Below are the code and all the weights of a small trained network. Each question names an input and a class and asks about switching units off, where a switched-off unit gives its printed mean instead of its output.

import numpy as np


def w(rows, s, z=0):
    codes = np.array(rows[::2]) - 128.0
    scale = np.full(codes.shape[1], s)
    scale[-1] = z or s
    return codes * scale


def f(y):
    return y / 2 * (1 + np.tanh(0.7978845608 * (y + 0.044715 * y**3)))


def log_softmax(a):
    a = a - a.max(-1, keepdims=True)
    return a - np.log(np.exp(a).sum(-1, keepdims=True))


def net(x, mask):
    res = np.array(x, float).reshape(1, 8) / 4 @ E
    y = f(res @ A[0][:, :-1].T + A[0][:, -1])
    res = res + np.where(mask, y, B[0][:, -1]) @ B[0][:, :-1]
    return log_softmax(res[-1] @ U[:, :-1].T + U[:, -1])


A, B = {}, {}
E = w([
[130,128,129,128,127],'x0',
[218,235,184,183,97],'x1',
[219,109,7,138,60],'x2',
[125,126,130,130,128],'x3',
[115,225,32,136,253],'x4',
[25,222,98,57,44],'x5',
[127,129,131,124,126],'x6',
[94,120,108,227,115],'x7',
],0.006)
A[0] = w([
[111,162,90,161,183,12],'neuron 1',
[158,100,136,149,154,82],'neuron 2',
[57,137,197,169,165,3],'neuron 3',
[166,87,133,170,160,24],'neuron 4',
[169,107,13,157,60,44],'neuron 5',
[174,171,157,140,120,117],'neuron 6',
[183,91,142,134,167,43],'neuron 7',
[110,77,140,188,34,56],'neuron 8',
[132,97,160,124,74,17],'neuron 9',
[136,88,104,247,146,152],'neuron 10',
[48,184,63,173,23,80],'neuron 11',
[152,174,141,190,101,87],'neuron 12',
[58,46,60,146,135,121],'neuron 13',
[125,188,32,161,197,55],'neuron 14',
[101,164,129,90,86,43],'neuron 15',
[153,184,147,174,104,56],'neuron 16',
],0.013,0.006)
B[0] = w([
[143,21,172,134,96,162],'neuron 1',
[102,103,111,86,143,148],'neuron 2',
[107,165,215,123,199,172],'neuron 3',
[124,64,105,88,183,153],'neuron 4',
[70,176,251,166,217,214],'neuron 5',
[111,130,62,183,127,191],'neuron 6',
[101,76,103,66,162,159],'neuron 7',
[159,104,167,113,28,186],'neuron 8',
[156,52,154,148,99,147],'neuron 9',
[131,189,94,34,124,227],'neuron 10',
[142,128,72,23,159,242],'neuron 11',
[131,130,91,207,146,184],'neuron 12',
[145,130,40,250,129,215],'neuron 13',
[154,76,175,115,36,253],'neuron 14',
[147,36,112,111,195,154],'neuron 15',
[98,74,84,217,152,173],'neuron 16',
],0.025,0.0069)
U = w([
[176,65,153,108,30,101],'0',
[147,186,70,84,118,253],'1',
[127,122,25,23,188,90],'2',
[65,203,189,154,195,96],'3',
[129,142,3,230,129,74],'4',
],0.0052,0.015)

Each question gives the input, the list of numbers given to net, and the class t.
The units are the neurons (one row each of A and B). Each row of codes is followed by its name. A weight is (code - 128) times the scale printed after its matrix; where a second scale follows, it is the last column's (A, B and U).
mask holds one flag per neuron, in row order. A switched-off neuron (its flag False) gives its mean, the last column of its row in B, instead of its output. The means were averaged over made-up inputs and are rounded, as every weight is.
A unit's drop is (log p(t) with every unit on - log p(t) with that unit switched off) / (log p(t) with every unit on - log p(t) with every unit switched off).
The circuit of an input: a set's keep is (log p(t) with only the set's units on - log p(t) with every unit switched off) / (log p(t) with every unit on - log p(t) with every unit switched off). Starting from the 12 units with the biggest drops (on a tie, the unit counted first), units are removed one at a time, each time the one whose removal leaves the highest keep (on an exact tie, the one counted first), for as long as the keep stays at least 0.8.
units of the circuit, in order: the units of the circuit, biggest drop first
top k neurons: the k neurons with the biggest drops, biggest first
drop when u is switched off: that unit's drop, to one decimal
input [6,-7,-1,-2,-4,-5,-6,-3], class 4: units of the circuit, in order -> [neuron 13]
input [6,3,-6,8,4,6,4,2], class 2: top 3 neurons -> [neuron 11; neuron 5; neuron 15]
input [-3,-3,-6,-3,-1,0,8,-3], class 3: units of the circuit, in order -> [neuron 11; neuron 3]
input [-3,-5,-8,-7,4,-7,-4,-5], class 3: top 2 neurons -> [neuron 3; neuron 11]
input [2,7,-3,-5,6,-4,3,-2], class 4: top 3 neurons -> [neuron 6; neuron 16; neuron 12]
input [-1,7,-8,-8,3,-1,3,-7], class 3: top 3 neurons -> [neuron 3; neuron 13; neuron 11]
input [4,7,7,-6,-2,-7,-7,6], class 2: top 2 neurons -> [neuron 10; neuron 4]
input [1,-2,-7,3,-6,1,7,6], class 3: top 4 neurons -> [neuron 3; neuron 14; neuron 1; neuron 11]
input [4,4,-7,3,8,-7,1,-5], class 0: top 3 neurons -> [neuron 14; neuron 1; neuron 11]
input [7,-8,3,3,-6,6,-3,1], class 4: top 3 neurons -> [neuron 13; neuron 14; neuron 10]
input [3,0,2,3,7,8,-2,6], class 2: top 2 neurons -> [neuron 11; neuron 8]
input [0,0,8,-6,6,2,7,4], class 3: top 2 neurons -> [neuron 5; neuron 8]
input [3,3,3,0,1,-6,8,5], class 2: units of the circuit, in order -> [neuron 10; neuron 4]
input [-7,-5,6,5,2,-1,-4,1], class 3: units of the circuit, in order -> [neuron 5]
input [1,-6,4,2,-1,-3,-4,4], class 4: top 4 neurons -> [neuron 13; neuron 11; neuron 3; neuron 14]
input [-5,7,-6,-2,0,-4,-3,-2], class 4: top 3 neurons -> [neuron 5; neuron 6; neuron 16]
input [3,0,-8,4,-7,8,3,-4], class 2: top 2 neurons -> [neuron 15; neuron 14]
input [0,3,4,7,-1,1,4,1], class 3: units of the circuit, in order -> [neuron 5; neuron 14]
input [-8,-6,1,-3,6,-5,3,5], class 0: top 2 neurons -> [neuron 14; neuron 1]
input [7,8,-6,-5,-4,6,5,-2], class 4: top neuron -> [neuron 16]
input [-1,-5,8,-2,4,-2,-6,-6], class 3: drop when neuron 5 is switched off -> 0.9
input [-6,-7,6,1,-5,6,1,-2], class 4: drop when neuron 9 is switched off -> 0.1
input [-6,2,6,0,-4,7,-7,2], class 2: drop when neuron 11 is switched off -> 2.8
input [-3,5,8,2,7,-7,-3,7], class 3: drop when neuron 5 is switched off -> 3.2
